Each row was made from one path, in order. Every step used is in the known rows, and no mark comes twice. Write each row's path.
Known rows
Z -> J -> T -> R -> H -> W -> V: -112,59,84,24,-254,146,-69,44,-97,82,21,48,-73,-92,8,-178,-90,31,-225,169,-278,646,159,-230,-225,241,184,-132,219,52,-52,101,-147,-276,264,128,636,-317,140,6,96,-546,278,161,-46,-236,-270,24,119,-244,-229,-222,-533,-408,394,370,-222,-20,0,54,-137,-45,-216,338,-122
B -> N -> W -> Z: -165,-100,-36,155,-40,63,-594,265,-210,68,438,178,105,280,-2,-299,22,125,-105,98,-427,59,-95,1,-184,226,140,-139,119,67,-74,-78,-149,-43,-205,130,549,-462,99,-148,-189,-152,176,12,141,-259,-63,35,193,-143,-151,156,-282,-222,91,-38,-178,-67,-46,37,-54,9,265,-390,269
E -> T -> R -> Z -> J: -134,-297,60,218,-198,148,18,-31,-123,9,111,34,99,212,158,-47,-93,-105,-187,20,-276,-6,92,438,-303,25,159,363,166,-339,48,-69,-283,43,226,114,220,-271,261,15,152,-69,-8,-129,-61,-133,116,162,239,-168,-212,-228,-258,-54,361,-17,-169,-151,-47,272,69,-125,89,-222,-24
J -> H -> W -> Z -> N: -176,-51,-181,125,-173,134,-320,135,-120,75,409,251,186,85,201,-228,-42,15,-137,126,-202,309,-124,-80,-84,151,318,77,97,250,-99,-76,-150,-51,56,304,424,-509,-32,-257,36,-312,68,115,-78,-246,26,-77,326,-384,-69,233,-327,-181,-20,-162,-59,-9,-122,19,-282,85,226,-298,129
T -> R -> N -> U -> B -> V -> W -> J -> H -> E: -55,17,-77,129,-350,66,-302,33,-140,83,-284,-283,79,-187,-27,-226,-193,111,-210,190,-240,595,104,1,-157,-34,242,188,142,269,-40,92,-217,-214,375,240,452,-204,-20,-169,-10,-166,225,283,-85,-178,-197,-181,193,-557,-267,-170,-283,65,252,2,-149,-253,153,334,-116,216,-194,-426,144
W -> N -> B -> T -> R: -287,-283,-159,214,45,136,-32,191,-151,101,159,-59,63,391,153,-412,-125,67,-448,-51,-194,-508,464,267,-178,301,117,239,268,161,52,-122,-240,-122,-29,224,16,-49,83,-99,61,-226,-4,131,0,-166,41,-116,5,-164,-224,84,-186,-56,115,168,-175,-157,48,-114,-151,-1,113,-124,51
N -> Z -> W -> V -> U -> T -> E: -262,-13,192,123,20,144,77,237,-122,166,200,-111,-94,143,-103,-187,-46,37,-296,-112,-346,188,367,86,-108,-83,174,109,209,282,112,29,-38,-80,355,226,50,159,117,-88,-45,71,302,270,-149,-6,-199,-159,80,-149,-402,85,-259,-129,124,112,-92,-140,-86,-62,-4,-82,-185,-291,118
H -> R -> Z -> N: -187,-183,-217,264,-244,134,-196,-6,-103,-27,373,209,269,96,97,-212,-77,14,-106,204,-246,-26,-19,37,-164,81,377,142,143,15,-45,-182,-177,4,37,397,166,-375,8,-93,-26,-2,-18,25,-111,-198,122,-49,374,-267,-114,76,-217,-47,151,-159,-47,28,-153,193,-163,119,231,-448,205
U -> V -> J -> H -> E -> T: -9,95,8,180,-373,69,-378,20,2,195,-353,-377,-227,36,153,-149,-230,371,-232,131,-185,370,180,4,-253,-303,178,54,150,196,73,-61,-121,-139,659,368,-229,-207,154,-5,115,372,57,209,181,-18,-491,-69,202,-131,-391,-47,-228,-6,200,54,-171,-293,-107,128,-154,234,-192,-313,228
W -> V -> U -> N: -224,235,-117,-37,-321,85,-204,70,-179,-70,205,-156,49,-84,-81,-502,11,62,-435,-3,-442,356,417,-145,-30,-46,301,-99,59,679,-32,-116,-215,-155,323,130,175,40,52,-111,-125,-95,24,377,-252,-202,-317,-72,118,-161,-214,138,-443,-283,25,119,-115,2,229,-52,-308,124,-110,-318,257
E -> T -> R -> H -> N -> B -> V -> W -> J -> Z: -56,-172,76,38,-241,133,-34,196,-210,170,30,-119,189,76,157,-274,-142,5,-215,46,-272,178,23,158,-174,134,93,271,94,535,-15,82,-315,-153,160,194,177,-492,156,-25,28,-350,70,75,121,-208,-34,150,196,-427,-202,-112,-272,-157,241,-66,-139,1,65,182,-142,-43,77,-88,71
W -> V -> J -> H: -154,387,160,-29,-349,144,-294,-157,-105,200,-318,-118,-181,-15,85,-324,91,124,-230,63,-157,710,263,10,-228,-57,177,99,112,302,-36,152,-164,-281,531,95,298,-199,33,-204,165,-207,172,224,-304,-157,-490,-192,76,-348,-239,-107,-424,-236,54,176,-145,-92,59,100,-243,-28,-359,-34,-11
E -> T -> R -> H -> N -> Z -> J -> W: -12,-61,34,142,-66,136,-158,-94,-256,106,-64,10,93,26,268,-93,-144,-62,-254,83,-239,290,-53,294,-243,42,167,468,169,172,-109,34,-266,-90,82,185,538,-499,179,2,166,-360,151,-108,-76,-185,21,109,235,-301,-204,-67,-373,7,213,-7,-202,-270,75,329,-2,-146,66,-10,-121
B -> T -> R -> Z: -173,-276,51,285,-135,161,19,-10,-124,56,190,61,138,178,-43,-309,-208,7,-259,64,-300,-421,251,402,-274,172,137,267,247,-177,28,-103,-250,-19,94,264,-26,-120,82,-57,65,-7,24,-125,-61,-147,36,-11,221,-344,-210,-47,-163,-50,356,-9,-147,-132,5,226,32,-76,181,-246,48
Z -> W -> V -> J -> H -> R -> N -> U -> B -> T: -180,-100,-117,109,-128,173,119,176,-167,161,205,-162,49,189,35,-344,66,34,-365,-17,-196,279,446,-8,-282,120,322,10,87,475,-101,-2,-153,-264,89,130,299,45,-72,-290,253,-265,284,62,-272,-163,-302,-206,-38,-296,-141,-1,-313,-280,34,158,-85,-230,90,10,-261,75,-113,-361,84
H -> N -> B -> V -> W -> Z: -263,-113,100,-55,-59,83,-284,173,-198,137,255,-83,159,126,116,-290,90,95,-286,-72,-308,205,-55,60,-104,125,124,106,-13,371,-77,56,-148,-100,7,128,279,-272,71,-162,-92,-28,328,140,181,-252,-155,39,141,-316,-138,97,-208,-351,-154,-83,49,-126,40,102,-247,-33,289,-414,148
W -> R -> N -> Z -> J -> T -> E: -188,-234,119,322,-112,112,68,379,-132,260,-7,11,10,137,16,3,97,-132,-114,147,-265,38,-70,431,-286,-156,115,205,201,-480,233,-14,-140,-105,420,143,76,-193,211,-99,-72,117,24,66,-50,-59,-37,-8,289,-227,-393,-170,-158,-49,442,49,-200,-19,-231,187,150,-132,-89,-261,37
W -> J -> H -> E: 24,34,-93,140,-472,83,-152,106,-89,179,-343,-205,-44,-269,-85,-179,-157,194,-75,194,-352,794,-13,-67,-232,-95,164,107,158,141,2,114,-207,-202,405,287,442,-332,92,-149,48,-91,223,306,-86,-175,-459,-241,170,-387,-331,-98,-292,-52,252,87,-214,-210,105,192,-121,238,-325,-363,147
T -> R -> Z -> J -> H: -125,-48,50,149,-298,156,-107,-131,-158,136,-129,105,72,-14,148,-149,-62,-124,-191,55,-273,363,53,361,-297,-68,251,491,175,-153,-13,60,-295,-66,341,153,363,-285,97,-135,225,-343,53,23,-276,-174,-3,-65,249,-387,-201,-172,-388,13,266,-52,-182,-185,154,300,-38,-96,-155,-139,-130
B -> V -> W -> R: -155,-66,111,70,-170,56,-402,89,-260,124,28,1,124,7,165,-421,143,57,-309,117,-148,467,-40,-8,-181,-86,78,221,68,243,23,-46,-190,-140,204,175,294,-330,129,-195,-140,29,191,9,75,-219,-55,-222,112,-278,-283,-119,-107,-207,-84,-53,35,-151,37,54,-336,-27,108,-505,147
J -> Z -> W -> V -> U -> N -> B -> T -> R: -213,-199,-233,132,-120,175,168,136,-194,49,131,-54,154,289,84,-471,-153,5,-425,-71,-355,-306,513,299,-137,348,177,170,216,418,-13,-138,-298,-137,39,152,162,-16,95,-152,45,-408,-27,242,-184,-190,91,-19,75,-266,-138,79,-324,-110,124,100,-218,-51,136,-70,-161,-8,50,-169,61
R -> N -> U -> T -> E: -328,-202,282,226,144,109,-39,345,-64,163,308,-211,-83,298,-24,-151,-91,9,-327,-83,-140,26,345,212,-110,-132,186,268,188,143,148,46,-44,-37,324,217,-120,184,21,-69,-20,199,143,152,-115,30,-120,-223,54,-188,-417,59,-172,7,228,93,-56,-148,-84,-108,13,68,-119,-178,155
N -> W -> Z -> J: -150,-238,12,79,-143,120,-87,202,-211,87,311,160,90,273,144,-20,128,-74,-72,-8,-367,441,-147,161,-268,164,143,127,68,-204,-45,-2,-206,-17,-113,0,667,-398,254,-130,25,-269,192,-88,-68,-223,12,88,184,-61,-156,-111,-321,-290,162,15,-125,-113,-38,170,2,-84,124,-327,77
H -> V -> W -> J -> R -> Z -> N -> B -> T: -262,-237,-179,150,-90,170,359,199,-149,137,188,64,118,221,29,-342,34,83,-319,-17,-307,81,284,57,-320,416,206,53,81,340,17,-45,-230,-159,-226,170,247,-119,100,-380,258,-395,121,246,-170,-312,-110,-177,-11,-341,-130,88,-225,-387,-124,57,-197,2,108,-137,-318,7,13,-361,97
J -> R -> N -> U -> T: -356,-183,123,173,-12,136,-205,271,-108,79,476,-254,-137,265,98,-358,-177,-30,-298,-54,-74,301,368,15,-161,-45,259,415,107,363,15,40,-105,13,74,160,291,112,-7,-142,81,-59,203,42,-238,-65,-109,-238,-132,-213,-199,146,-150,-138,65,84,69,-289,-17,-321,-178,107,12,-225,189
H -> N -> W -> Z -> J -> R: -163,-234,-80,117,-365,132,-36,277,-233,205,81,96,79,41,203,-144,-39,-203,-78,79,-257,387,-303,280,-266,18,186,516,97,-48,-35,-55,-268,-78,76,142,528,-421,249,-87,70,-471,56,-29,-61,-207,139,86,206,-209,-165,-58,-195,-129,367,-210,-155,-170,54,70,-110,-90,223,-342,29
U -> N -> B -> T -> R -> E: -231,-274,-55,334,-76,37,15,208,-124,66,117,-34,98,101,113,-195,-136,76,-327,14,-291,-144,276,280,-220,53,69,76,248,-166,57,-254,-337,-60,303,264,-33,-162,125,-39,-45,19,-111,187,173,-100,-58,-146,113,-35,-299,-83,-207,71,384,234,-345,-82,95,-36,-55,268,-63,-373,187
T -> R -> N -> U: -326,-195,2,226,6,126,-220,127,-118,-10,428,-183,-5,297,96,-193,-167,-52,-239,90,-52,-110,312,67,-85,293,255,298,124,38,-23,27,-154,-6,-16,132,397,-42,-63,-70,-104,-79,-59,32,-195,-176,73,-61,187,-212,-112,-71,-311,-89,292,41,-133,-136,99,72,35,165,149,-58,163
U -> V -> J -> H: -183,370,215,17,-352,113,-386,-131,-117,218,-220,-23,-105,91,114,-315,64,100,-395,57,-149,617,196,98,-213,-159,186,148,88,235,-16,78,-99,-233,488,155,-51,-131,0,-251,130,-114,142,71,-311,-128,-341,-251,182,-338,-309,-144,-306,-200,53,13,-88,-158,87,251,-258,-27,-293,-170,52
B -> V -> U -> T -> R -> E: -223,-164,221,246,-107,78,-217,118,-147,96,188,-94,24,12,121,-197,-223,64,-292,2,-160,70,373,120,-147,-116,51,164,283,14,69,-112,-269,-2,481,319,44,-69,135,0,-181,99,46,133,157,-44,-118,-152,95,-23,-340,-133,-173,26,377,232,-189,-205,-15,-54,-60,146,-134,-316,194
E -> T -> R -> H -> N -> B -> V: -263,-237,53,71,145,97,-367,7,-177,66,194,-144,210,320,211,-189,-114,225,-364,-46,-165,-243,377,-52,-103,90,240,138,150,399,27,61,-230,-56,-8,257,68,89,85,1,-101,2,112,172,165,-241,-86,-7,184,-25,-245,-73,-278,-193,37,191,-103,-205,68,186,-153,41,-18,-148,100
V -> U -> T -> R: -252,-30,125,105,-128,133,-324,117,-146,42,197,-187,-51,202,65,-487,-267,41,-501,-77,-165,-81,584,195,-70,-38,95,313,298,382,73,-105,-155,-48,333,262,13,39,98,-22,-76,-99,107,98,-57,-46,-82,-129,-70,-221,-320,142,-147,12,231,130,-50,-247,18,-208,-182,-51,11,-192,121
U -> V -> J -> W -> Z -> N: -179,42,-113,118,-166,173,-295,-8,-160,58,368,231,177,241,275,-255,14,-8,-212,111,-157,292,-79,34,-59,167,302,102,45,336,-109,-64,-134,-42,41,229,272,-456,-4,-341,15,-221,35,58,-276,-220,124,-56,372,-374,-50,133,-277,-241,-172,-211,-14,7,-213,117,-234,28,199,-322,192
W -> J -> T -> R -> E: -134,-125,87,349,-246,66,-125,213,-76,119,-7,-35,-38,-46,89,-89,-122,-9,-159,174,-220,188,89,256,-272,-55,-3,84,282,-406,129,-145,-315,-85,593,239,157,-381,191,-33,-102,9,-91,141,180,-85,-130,-69,180,-119,-345,-274,-193,10,645,262,-356,-28,-103,49,54,142,-185,-247,131
U -> B -> V -> W: -277,218,298,-43,-18,48,-558,-91,-126,-22,160,-127,199,117,97,-493,119,75,-638,-40,-45,140,345,54,-104,-168,152,12,2,583,-43,-101,-139,-133,355,74,-74,91,-12,-197,-31,118,145,120,32,-126,-191,-168,87,-342,-292,-52,-238,-173,-137,14,82,-84,124,256,-389,-3,24,-510,119
R -> H -> W -> V -> U -> B -> N -> Z -> J -> T: -166,66,24,167,-310,130,-198,246,-159,106,135,66,11,-50,-30,-263,65,-122,-236,200,-388,451,134,73,-362,-24,175,-146,136,-112,58,1,-153,-167,282,2,674,-286,189,-189,41,-346,182,115,-98,-230,-324,82,99,-242,-209,-143,-362,-387,341,255,-222,-62,-101,68,-76,-177,-226,-194,10
B -> N -> W -> V -> U -> T: -270,102,163,7,-126,147,-358,184,-179,62,435,-146,-130,107,-102,-532,-84,118,-394,-87,-303,424,643,-306,-120,-19,226,-69,177,742,0,38,-88,-101,140,181,402,128,88,-82,-84,-149,385,259,-154,-121,-358,-171,-199,-50,-261,214,-312,-344,-105,274,4,-196,8,-394,-317,-38,-181,-148,242
E -> T -> R -> H: -79,-107,-6,226,-83,70,-463,-1,-111,62,-63,-3,-10,130,223,-100,-347,200,-260,163,-89,8,305,30,-133,34,140,130,373,-46,85,-115,-207,-81,235,392,104,-420,147,77,-39,-265,-150,-74,202,-102,-110,4,231,-100,-350,-104,-380,119,494,125,-349,-201,5,144,16,92,-92,-5,41
N -> B -> T -> E: -273,-312,116,231,117,130,316,358,-83,262,116,-67,45,330,-57,-177,35,113,-369,-115,-291,-271,356,306,-230,44,120,63,188,100,170,-16,-125,-121,175,223,-273,164,102,-161,90,128,57,251,-29,-74,-270,-241,95,-134,-426,70,-193,-128,127,164,-221,-29,37,-35,-40,49,-169,-231,86
B -> V -> U -> N -> Z -> W -> R -> H -> E: 16,-147,-278,189,-362,31,-255,135,-264,77,-153,-24,200,-255,-18,-124,-226,224,-13,295,-412,678,-59,-235,-114,33,218,-48,199,87,-22,-19,-193,-143,32,369,674,-399,154,-116,-285,-181,191,123,16,-234,-170,-132,331,-189,-271,-139,-296,-50,214,-17,-216,-291,25,317,-69,227,-120,-638,290
W -> N -> U -> V: -391,30,58,139,-69,125,-202,117,-113,64,543,35,-72,327,121,-253,-17,-36,-483,37,-212,203,129,-221,-110,175,313,131,10,169,-56,38,10,-53,-21,165,-21,80,-61,-205,-24,-13,169,88,-298,-190,66,-222,292,-33,-214,-203,-273,-439,-1,-15,30,-200,81,128,-118,140,-2,-118,226
B -> V -> J -> Z -> W -> N -> U -> T: -339,-71,139,74,91,164,-245,248,-146,98,487,-224,-86,393,207,-411,-29,-11,-268,-111,-51,419,370,-19,-125,36,207,312,44,630,-44,153,-110,-48,50,61,412,64,6,-253,47,-109,288,62,-306,-85,-69,-202,-124,-141,-149,41,-187,-274,-171,94,192,-282,-230,-270,-262,-32,-42,-242,208
H -> E -> T -> R -> N -> B: -296,-394,-332,241,-89,98,-54,176,-122,39,155,-232,161,305,147,-138,-272,179,-273,67,-264,-423,278,-1,-101,275,378,109,172,70,77,-95,-220,-32,-46,313,-8,-92,97,134,-18,-51,1,307,140,-176,113,63,186,-126,-132,135,-236,-41,115,85,-207,-73,7,77,-55,242,190,-182,218
T -> R -> N -> W: -196,-95,-90,222,8,51,-580,100,-205,-13,366,120,149,358,48,-144,-116,74,-217,196,-129,-275,177,-69,-105,295,288,-8,264,-83,-30,-201,-190,-105,-212,256,292,-195,52,139,-278,-225,4,-119,50,-149,322,68,289,-44,-202,-1,-341,54,380,43,-189,-27,-38,362,7,31,325,-101,210
J -> W -> R -> N -> B -> V -> U -> T -> E: -251,-268,205,142,45,159,65,287,-243,260,183,-147,101,155,25,-222,-106,24,-333,-71,-232,88,324,106,-83,-135,274,290,204,480,155,122,-115,-80,277,325,-70,140,88,-80,-92,12,272,235,-106,-58,-39,-191,107,-261,-381,112,-148,-88,27,28,-6,-171,-74,-55,-100,-75,-113,-202,145

Which path is each row?
-42,-192,-121,398,-107,25,-390,162,-107,104,66,-85,-89,63,247,-58,-124,222,-61,156,-277,90,-13,32,-301,-178,107,40,188,-149,79,-242,-262,26,424,343,135,-526,243,34,-21,340,-50,77,435,-87,-156,23,219,107,-300,-55,-208,51,245,53,-337,-223,-160,-37,-18,193,42,-528,257 | B -> N -> Z -> W -> R -> E -> T
-440,-105,-238,49,52,84,-117,227,-183,59,200,-96,80,226,221,-315,-108,121,-453,-8,-228,18,266,-253,-69,400,326,75,143,409,25,8,-138,-170,-173,232,207,-203,85,-23,37,-493,217,421,83,-249,137,-60,-33,-114,-136,115,-300,-263,-165,131,-87,-89,-3,-171,-319,61,92,-98,158 | U -> T -> R -> H -> V -> W -> N -> B
-247,-420,-14,292,43,133,358,326,-105,236,131,22,155,284,-57,-136,9,93,-264,-31,-361,-303,218,339,-259,72,213,109,206,13,137,-66,-129,-114,96,336,-243,27,78,-135,77,115,84,205,-10,-100,-124,-187,192,-216,-374,71,-148,-53,192,48,-188,-6,-29,57,-29,57,-47,-337,112 | H -> R -> Z -> N -> B -> T -> E
-373,-73,180,155,23,154,-280,110,-100,10,442,-140,-78,372,136,-419,-80,-1,-268,-62,-66,373,379,128,-188,-34,227,369,67,424,-2,32,-108,32,98,110,338,131,-7,-324,99,-2,176,49,-338,-97,-78,-271,-87,-292,-180,73,-99,-176,-40,43,122,-232,-154,-260,-227,22,-43,-413,217 | B -> V -> J -> R -> Z -> N -> U -> T
-251,178,-47,134,57,89,-352,13,-268,81,80,5,-86,115,154,-274,-103,91,-210,137,-273,91,10,-63,-190,296,107,194,191,143,-93,40,-87,-160,-191,195,494,-442,90,-107,-11,-286,346,-12,-55,-223,-57,-25,98,-275,-163,46,-246,-166,20,72,-94,-298,-111,133,-34,-162,190,-237,76 | U -> T -> R -> H -> V -> J -> W -> N -> Z
-271,-147,34,246,-258,78,-52,177,-171,218,-38,-35,44,-10,246,-119,-45,21,-88,127,-116,272,-39,90,-241,-34,135,180,127,-65,49,-52,-304,-103,386,253,129,-283,184,-92,-63,-64,-48,198,107,-138,-89,-114,196,-35,-234,-218,-137,-127,288,70,-220,-82,-99,35,-139,151,-79,-404,213 | W -> N -> B -> V -> J -> R -> E
-214,44,90,166,-299,143,-273,119,-85,162,-71,-100,47,238,77,-328,152,92,-158,204,-172,245,168,276,-340,-89,155,-73,85,1,129,16,-151,-193,384,94,136,-138,138,-273,-43,127,57,110,-131,-174,-339,-31,132,-299,-228,-150,-94,-342,209,184,-17,57,-390,139,-199,-128,-158,-349,169 | H -> R -> Z -> N -> B -> V -> J -> T
110,-221,-125,248,-306,81,-226,112,-112,182,-306,-257,-79,-81,246,-7,-309,287,-53,220,-200,502,-5,-43,-266,-197,191,155,221,91,68,-37,-227,-93,414,411,244,-530,270,67,84,66,33,89,274,-86,-315,18,222,-90,-343,-83,-279,46,292,55,-255,-321,-129,93,-62,216,-125,-247,164 | Z -> J -> W -> R -> H -> E -> T
-170,102,167,188,-102,105,-50,278,-72,253,-161,-64,-80,98,-48,-14,100,17,-162,137,-226,262,99,263,-198,-62,86,-53,221,-181,163,43,-73,-273,525,146,109,-173,161,-76,-100,-11,107,161,-50,-44,-230,37,249,-191,-414,-198,-292,-132,458,160,-254,21,-300,240,69,-160,-245,-115,43 | R -> H -> N -> Z -> W -> V -> J -> T -> E
-236,-123,100,328,-96,39,-254,125,-146,97,19,21,37,10,212,-91,-22,-72,-184,146,-168,15,36,319,-268,-31,-2,173,235,-451,72,-153,-305,-69,441,175,253,-339,189,-45,-167,39,-32,87,214,-99,51,10,225,-83,-280,-328,-193,40,441,179,-233,-114,-145,183,37,19,-18,-335,89 | B -> V -> W -> N -> Z -> J -> T -> R -> E
-15,28,-105,176,-203,48,-544,-15,-142,2,-282,-264,-45,126,106,-282,-289,242,-284,116,-280,11,333,202,-157,-67,132,189,303,280,64,-160,-279,-132,443,322,99,-197,154,4,-106,-5,-43,197,171,-113,-75,23,197,-274,-374,-60,-262,223,447,64,-264,-234,44,188,-46,65,-35,-313,166 | B -> V -> U -> N -> W -> J -> H -> E -> T -> R
-1,-193,-18,170,-273,154,-80,243,-201,145,196,-17,117,206,98,-214,-177,-20,-37,152,-288,16,-48,132,-222,197,145,200,151,254,-12,-10,-310,-94,65,202,230,-522,162,15,-20,-294,-17,-51,16,-167,84,165,280,-338,-169,-61,-278,-94,416,-68,-187,52,-59,216,29,-12,184,-81,150 | E -> T -> R -> N -> W -> J -> Z
-167,-41,274,163,-143,110,70,344,-77,274,-148,-8,-29,28,16,7,53,-50,-217,118,-224,367,-11,342,-244,-83,53,40,199,-272,210,61,-98,-194,527,115,87,-279,224,-180,-29,-140,44,198,0,-85,-182,20,239,-286,-421,-226,-292,-161,449,70,-258,36,-190,137,32,-135,-245,-125,0 | R -> H -> V -> W -> Z -> J -> T -> E
-152,-52,37,113,-285,141,-204,288,-181,144,154,27,47,139,77,-225,168,-107,-130,114,-346,457,38,263,-320,-89,160,12,77,-66,92,2,-235,-103,265,-31,551,-196,233,-286,-88,-164,63,90,-172,-209,-189,87,171,-180,-199,-134,-283,-373,259,133,-82,-26,-205,98,-87,-180,-117,-322,112 | B -> V -> U -> N -> W -> Z -> J -> T
-161,-464,-52,236,33,141,415,478,-199,347,109,43,209,192,40,-71,-27,11,-236,-28,-306,-79,120,236,-175,125,188,177,216,150,117,22,-189,-179,65,316,-18,-140,126,-88,19,-228,95,148,11,-116,24,-102,215,-147,-345,0,-237,-86,198,-3,-245,-68,-16,50,-53,3,-63,-189,70 | J -> Z -> W -> R -> H -> N -> B -> T -> E
-36,-132,-142,127,-297,125,-48,110,-397,135,16,86,154,-114,182,-331,46,-109,-175,153,-415,652,-236,108,-239,-14,207,413,77,246,-48,-9,-271,-101,57,166,677,-543,199,-188,3,-307,216,-7,-194,-281,53,-115,187,-339,-175,-16,-199,-187,13,-104,-83,-215,102,75,-169,-85,98,-442,91 | V -> U -> N -> Z -> J -> W -> R
-340,-200,-307,159,-108,152,8,117,-140,33,160,-106,150,373,146,-173,-62,42,-259,75,-237,-174,312,31,-112,416,381,1,134,49,51,-27,-215,-135,-32,121,255,-91,96,-6,-4,-330,48,297,-131,-220,201,105,158,-182,-42,7,-333,-245,65,151,-191,73,-124,103,-91,33,88,-56,123 | Z -> W -> V -> J -> T -> R -> N -> B
-233,48,208,239,-82,107,-24,315,-21,172,45,-11,-78,194,-50,-123,135,-85,-319,107,-222,318,79,315,-218,-93,119,64,136,-81,208,0,-65,-167,531,122,-55,-83,81,-290,-20,60,5,250,-167,-75,-96,-157,260,-371,-452,-215,-207,-148,370,43,-180,112,-163,136,12,-55,-267,-214,102 | Z -> N -> U -> V -> W -> J -> T -> E
-180,103,-206,141,-132,175,-87,-86,-102,-26,168,45,-55,121,36,-157,6,-23,-87,139,-326,198,164,-101,-174,355,261,-36,158,-73,-81,-21,-182,-139,102,46,671,-188,105,-85,-1,-285,195,203,-269,-208,48,96,257,-174,-53,-144,-523,-304,137,192,-205,-10,-127,193,48,-62,-6,-68,-19 | J -> T -> R -> N -> Z -> W -> V
-105,200,131,27,-296,154,-54,-107,-107,127,-216,-85,-97,-106,119,-111,-210,111,-270,128,-225,421,142,-38,-260,162,167,182,185,41,7,103,-181,-167,364,172,238,-331,164,-137,191,-393,119,261,-117,-253,-162,29,176,-302,-208,-206,-449,-238,302,64,-309,-165,121,101,-145,-37,-181,-25,-41 | E -> T -> R -> Z -> J -> H -> V
-222,-171,129,87,63,160,-307,-38,-270,7,405,-75,307,234,222,-289,14,-75,-364,31,-91,140,215,-16,-149,-38,361,251,10,456,-78,101,-223,-17,73,58,372,109,-32,-266,10,-84,179,7,-244,-239,50,-148,222,-303,-126,-178,-258,-254,-28,38,54,-246,70,284,-135,19,-19,-420,102 | Z -> J -> W -> R -> N -> U -> B -> V
-241,-241,77,179,20,115,297,327,-168,324,-76,-64,68,134,-10,-153,30,88,-353,-7,-243,-24,229,180,-213,120,172,124,191,135,148,41,-133,-236,181,262,-140,-34,78,-181,65,-127,150,288,-16,-140,-108,-200,122,-309,-369,4,-236,-118,80,38,-233,-54,87,12,-139,-1,-105,-190,50 | J -> H -> V -> W -> R -> N -> B -> T -> E
-259,-211,-18,328,-11,69,-169,214,-113,55,283,-52,-15,98,224,-107,-200,-32,-214,39,-127,143,196,112,-134,46,131,249,262,-132,19,-139,-267,-13,349,278,266,-244,96,0,-96,-87,19,131,100,-40,159,-122,108,21,-246,-148,-226,95,369,156,-205,-206,-131,-93,-24,194,-30,-281,187 | Z -> W -> N -> U -> T -> R -> E
